Below are the code and all the weights of a small trained network. Each question names an input and a target symbol and asks about switching units off, where a switched-off unit gives its printed mean instead of its output.

import numpy as np


def w(rows, s, z=0):
    codes = np.array(rows[::2]) - 128.0
    scale = np.full(codes.shape[1], s)
    scale[-1] = z or s
    return codes * scale


def norm(h):
    return h / np.sqrt((h * h).mean(-1, keepdims=True) + 1e-5)


def f(y):
    return np.maximum(y, 0)


def softmax(a):
    e = np.exp(a - a.max(-1, keepdims=True))
    return e / e.sum(-1, keepdims=True)


def log_softmax(a):
    a = a - a.max(-1, keepdims=True)
    return a - np.log(np.exp(a).sum(-1, keepdims=True))


def net(x, mask):
    ids = ['ΘΞΦΩδζηπτψ'.index(c) for c in x.split()]
    T = len(ids)
    res = E[ids] + P[:T]
    q, k, v = (norm(res) @ M[0].T for M in (Q, K, V))
    z = softmax(np.where(np.tri(T) > 0, q @ k.T / 2**0.5, -1e9)) @ v
    res = res + np.where(mask[0], z, O[0][:, -1]) @ O[0][:, :-1]
    y = f(norm(res) @ A[0][:, :-1].T + A[0][:, -1])
    res = res + np.where(mask[1:9], y, B[0][:, -1]) @ B[0][:, :-1]
    return log_softmax(norm(res)[-1] @ U[:, :-1].T + U[:, -1])


Q, K, V, O, A, B = {}, {}, {}, {}, {}, {}
E = w([
[80,72,146,61,212,107,204],'Θ',
[143,147,23,104,111,92,126],'Ξ',
[143,129,138,80,154,113,108],'Φ',
[96,104,142,76,206,118,91],'Ω',
[134,86,118,76,175,124,131],'δ',
[152,151,108,79,120,125,164],'ζ',
[92,87,60,101,197,58,207],'η',
[39,201,90,107,162,62,64],'π',
[225,126,36,104,132,94,174],'τ',
[189,51,8,130,196,65,254],'ψ',
],0.0084)
P = w([
[137,192,82,59,147,140,145],'0',
[160,28,226,213,89,163,86],'1',
[166,134,57,95,205,175,129],'2',
[144,88,162,137,8,71,144],'3',
[120,117,98,25,145,97,91],'4',
[118,129,215,219,108,87,163],'5',
[128,191,95,109,200,195,152],'6',
[99,47,138,211,152,87,118],'7',
[69,123,116,65,136,139,130],'8',
],0.015)
Q[0] = w([
[144,32,176,71,10,47,93],'h1',
[62,159,117,28,132,66,152],'h1',
],0.011)
K[0] = w([
[123,113,136,208,204,248,90],'h1',
[115,153,205,209,138,86,171],'h1',
],0.012)
V[0] = w([
[2,167,217,91,123,148,53],'h1',
[93,29,154,83,182,186,222],'h1',
],0.0097)
O[0] = w([
[254,245,77,134,244,161,153,104],'h1',
[55,153,161,226,134,232,177,253],'h1',
],0.0099,0.00069)
A[0] = w([
[186,96,119,157,99,112,155,153],'n1',
[130,137,129,197,85,85,128,220],'n2',
[152,99,181,173,163,141,152,176],'n3',
[164,56,187,201,4,99,98,212],'n4',
[170,165,131,104,182,128,123,78],'n5',
[111,141,115,79,154,164,142,25],'n6',
[113,142,91,99,171,126,128,3],'n7',
[140,174,104,123,136,148,141,159],'n8',
],0.018,0.0052)
B[0] = w([
[106,147,209,62,92,228,128,159],'n1',
[65,97,200,164,114,25,136,198],'n2',
[121,150,181,78,125,70,156,187],'n3',
[142,130,245,113,242,108,94,253],'n4',
[62,55,99,174,139,97,102,198],'n5',
[171,158,87,154,89,173,118,167],'n6',
[216,146,154,135,31,133,116,172],'n7',
[96,116,188,145,186,122,155,179],'n8',
],0.012,0.013)
U = w([
[154,120,228,89,142,155,114,203],'Θ',
[65,52,171,219,99,71,121,39],'Ξ',
[28,83,83,140,107,187,133,122],'Φ',
[183,166,140,100,53,145,122,191],'Ω',
[121,94,113,255,161,176,121,3],'δ',
[119,75,115,42,65,111,105,43],'ζ',
[169,61,142,214,42,139,94,87],'η',
[164,163,139,152,84,181,121,189],'π',
[151,146,58,98,222,111,108,126],'τ',
[116,211,127,153,191,202,158,103],'ψ',
],0.0091,0.0025)

Each question gives the input, a string of symbols that net reads in full, and the target symbol t.
The units are the heads (2 rows each of Q, K, V and O) and the neurons (one row each of A and B). Each row of codes is followed by its name. A weight is (code - 128) times the scale printed after its matrix; where a second scale follows, it is the last column's (O, A, B and U).
mask holds one flag per unit, heads first, then neurons. A switched-off unit (its flag False) gives its mean, the last column of its rows in O or B, instead of its output. The means were averaged over made-up inputs and are rounded, as every weight is.
A unit's drop is (log p(t) with every unit on - log p(t) with that unit switched off) / (log p(t) with every unit on - log p(t) with every unit switched off).
The circuit of an input: a set's keep is (log p(t) with only the set's units on - log p(t) with every unit switched off) / (log p(t) with every unit on - log p(t) with every unit switched off). Starting from all 9 units, units are removed one at a time, each time the one whose removal leaves the highest keep (on an exact tie, the one counted first), for as long as the keep stays at least 0.8.
units of the circuit, in order: the units of the circuit, biggest drop first
most important unit: the unit with the biggest drop
top k neurons: the k neurons with the biggest drops, biggest first
drop of u: that unit's drop, to one decimal
input ζ Ω Φ Φ π π Φ, target η: units of the circuit, in order => n7; n4; n5; n6
input η η Ξ Φ Ξ, target Φ: units of the circuit, in order => h1; n4; n2
input δ π η π π π Ξ, target τ: units of the circuit, in order => h1; n5
input π Θ ψ π η ζ π π ψ, target Ω: units of the circuit, in order => n4; n5; n7; n2
input π Θ Ξ π δ η Ω ψ η, target Φ: units of the circuit, in order => n4; n2; n3
input η Θ ζ Θ Ω π τ, target ψ: top 3 neurons => n2; n4; n5
input η Θ δ, target Φ: units of the circuit, in order => h1; n4; n2
input π τ π Ω Φ η Θ, target δ: top 2 neurons => n5; n4
input Θ Ξ Φ Θ η π π, target ψ: units of the circuit, in order => h1; n5; n2; n4
input Φ π Ξ, target η: units of the circuit, in order => n7; n4
input Ω Φ Ξ η π η Θ, target Φ: units of the circuit, in order => h1; n4; n2
input π Φ π, target τ: units of the circuit, in order => h1; n4
input Θ η π, target ψ: units of the circuit, in order => h1; n5; n2
input Ξ Φ Φ ζ π, target η: top 4 neurons => n7; n4; n5; n3
input Ξ π Ξ, target ζ: units of the circuit, in order => h1; n4
input Ω Φ π π η Ξ ψ, target τ: top 3 neurons => n5; n4; n2
input Φ π π Ω π η η, target δ: most important unit => n5
input π δ Ξ Ω ζ, target π: units of the circuit, in order => h1; n4; n6
input Ω Ξ τ Θ Φ η π π ψ, target Φ: top 2 neurons => n4; n2
input π Φ τ, target τ: top 2 neurons => n5; n4
input Ξ π π ψ Θ ζ Θ η ζ, target Ω: top 2 neurons => n4; n5
input π π ψ δ π Ξ π, target π: top 2 neurons => n4; n7
input Ξ Θ Ξ Φ ζ ζ η, target η: most important unit => n7
input π Ξ π η η Ξ η ζ π, target ζ: most important unit => h1
input Φ π Φ η η Φ τ, target Φ: top 2 neurons => n4; n7
input Ξ Θ η π η Ξ η, target τ: top 3 neurons => n2; n5; n4
input η τ τ ψ Ξ ζ π π Φ, target Ω: most important unit => n4
input Φ ψ η η η Φ η ψ Θ, target η: top 4 neurons => n7; n4; n5; n6
input η ζ Θ, target Φ: drop of n3 => 0.0
